Read these off the row that follows.
1) Give the last entry.
2) Give the 2nd entry from the left.
3) Give the entry just left of 118.
[106 118 128 143 133 132]
1) 132
2) 118
3) 106

Questions about the row below.
1) Give the entry just right of 138.
2) Give the entry just right of 133.
3) Give the entry just right of 145.
array([133, 138, 125, 145, 114,  99, 124, 114, 124, 130])
1) 125
2) 138
3) 114

M =
[[118 120 117 127 131 135 123 136 116 130 118 130 121 133 119 134]
 [118 107 126 133 129 141 113 145 115 112 107 133 136 127 132 114]
 [134 119 136 150 133 120  99 126 127 143 135 126 113 112 117 123]
 [135 140 121 132 132 129 124 135 137 115 147 137 137 128 126 129]
 [125 132 131 106 139 119 129 122 142 130 120 131 119 131 124 141]
 [130 131 118 123 128 127 124 106 139 149 139 151 109 128 138 120]
 [116 126 127 125 134 108 136 143 129 129 135 124 140 131 136 132]
 [131 122 128 118 130 121 132 132 130 135 126 134 138 118 127 142]
 [118 126 120 131 125 125 106 131 128 131 144 140 121 119 119 125]
 [121 128 135 139 108 139 135 150 127 117 137 131 114 118 132 131]]
The entry directly above the largest entry? 131
The entry directly below the largest entry is 124
The largest entry in the first column: 135
The smallest entry? 99
The last entry, reading row by row -> 131
The entry in the bottom-left corner? 121
The top-right entry -> 134
The second entry in reading order: 120
The largest entry in the last column? 142
The first entry of the smallest entry's row -> 134
The 4th entry from the end, reading row by row -> 114
The largest entry in the last row? 150
The last entry of the largest entry's row -> 120
The largest entry in the first row is 136
The top-left entry is 118
The 4th entry, reading row by row -> 127
The third entry on the main diagonal? 136
The entry directly above the smallest entry? 113
The third entry in reading order? 117
The entry just left of the largest entry? 139
The smallest entry in the first row: 116
The smallest entry in the last column -> 114
The last entry in the row that holds the smallest entry is 123
The 5th entry in reading order? 131
The smallest entry in the first column: 116
The entry just left of the smallest entry: 120
The top entry of the column that holds the smallest entry is 123
The third entry on the diagonal from the top-right corner? 112
The second entry on the diagonal from the top-right corner is 132
The entry directly below the smallest entry: 124

grid =
[[150 130 146 100 100 137 137]
 [149 143 106 158 110 149 120]
 [131 136 127 107 139 102 133]
 [147 147 142 100 147 109 149]
 [130 103 109 132 144 116 114]
 [111 151 114 112 142  99 155]
 [139 127 128 142 128 154 123]]
Indices start at 1.
The bottom-left entry: 139
Find the entry directly below 136.
Answer: 147
The entry at row 1, column 1 is 150
The entry in row 1 and column 3: 146
The entry at row 1, column 2: 130
Find the entry directly above the largest entry.
Answer: 100
Find the entry at row 3, column 3.
Answer: 127
The entry just left of the largest entry: 106
The entry in row 2 and column 1 -> 149
The entry just left of the smallest entry is 142
The entry in the top-right corner -> 137
Find the entry just right of 111.
Answer: 151
The bottom-right entry -> 123
Find the entry directly below the largest entry.
Answer: 107
The entry at row 2, column 2: 143
The entry directly below the centre entry: 132
The bottom entry of the column that holds the largest entry is 142
The entry in row 3 and column 2: 136

Read these off the matrix that follows.
1) Report the entry in the bottom-right corner.
2) Report the smallest entry in the last column.
3) Report the top-left entry.
4) Report the entry directly above 143.
5) Report the entry directly below the smallest entry.
6) Report the largest entry in the first row.
7) Report the smallest entry.
8) Report the 4th entry in reading order.
[[123 118 119 115 115 116 127 146]
 [116 137 126 127 132 131 132 132]
 [124 142 141 124 123 132 135 125]
 [125 119 127 150 141 138 121 143]
 [146 122 133 139 126 139 133 134]
 [120 127 120 123 116 151 130 118]
 [134 120 129 129 123 129 126 119]
 [114 138 130 134 118 129 130 122]
 [138 121 125 131 128 126 121 120]]
1) 120
2) 118
3) 123
4) 125
5) 138
6) 146
7) 114
8) 115

array([123, 106, 125, 119, 136, 124, 118, 126, 114, 133, 126, 123, 118,
       128])
Which number is the third entry from the left? 125
The second entry from the left is 106
The entry just left of 133: 114
The 1st entry from the left: 123
Which number is the third entry from the right? 123

B =
[[138 136 141 128 139 127 128 126 124]
 [118 142 116 127 152 129 125 136 142]
 [137 106 115 128 140 142 129 128 128]
 [125 118 131 124 117 123 138 113 143]]
Rows and columns are numbered from 1.
The entry in row 2 and column 1?
A: 118
The entry just right of the smallest entry -> 115
The top-right entry: 124
The entry at row 3, column 2: 106
The entry in the top-left corner?
A: 138
The bottom entry of the column that holds the largest entry?
A: 117
The entry directly below the smallest entry: 118
The entry in row 1 and column 3?
A: 141
The maximum: 152
The entry at row 1, column 2 is 136
The entry at row 2, column 3?
A: 116
The entry just right of 139?
A: 127
The entry directly above the largest entry is 139

Read these off the grid that follows. Counting starts at 1.
1) The entry in the top-left corner?
2) The entry in the bottom-right corner?
3) The entry directly above the centre entry?
4) The entry at row 2, column 1?
5) The entry in row 3 and column 1?
6) The entry directly above 154?
[[150 111 155 136 115 137 139 125 137]
 [131 137 153 147 104 112 148 140 155]
 [108 155 106 155 130 156 126 156 109]
 [117 141 151 121 141 130 109 127 139]
 [154 101 128 147 133 105 146 140 142]
 [106 102 136 111 125 136 145 115 115]
 [107 101 102 114 156 140 148 119 148]
 [129 108 119 122 126 147 131 139 118]
 [147 121 112 148 138 127 129 110 126]]
1) 150
2) 126
3) 141
4) 131
5) 108
6) 117
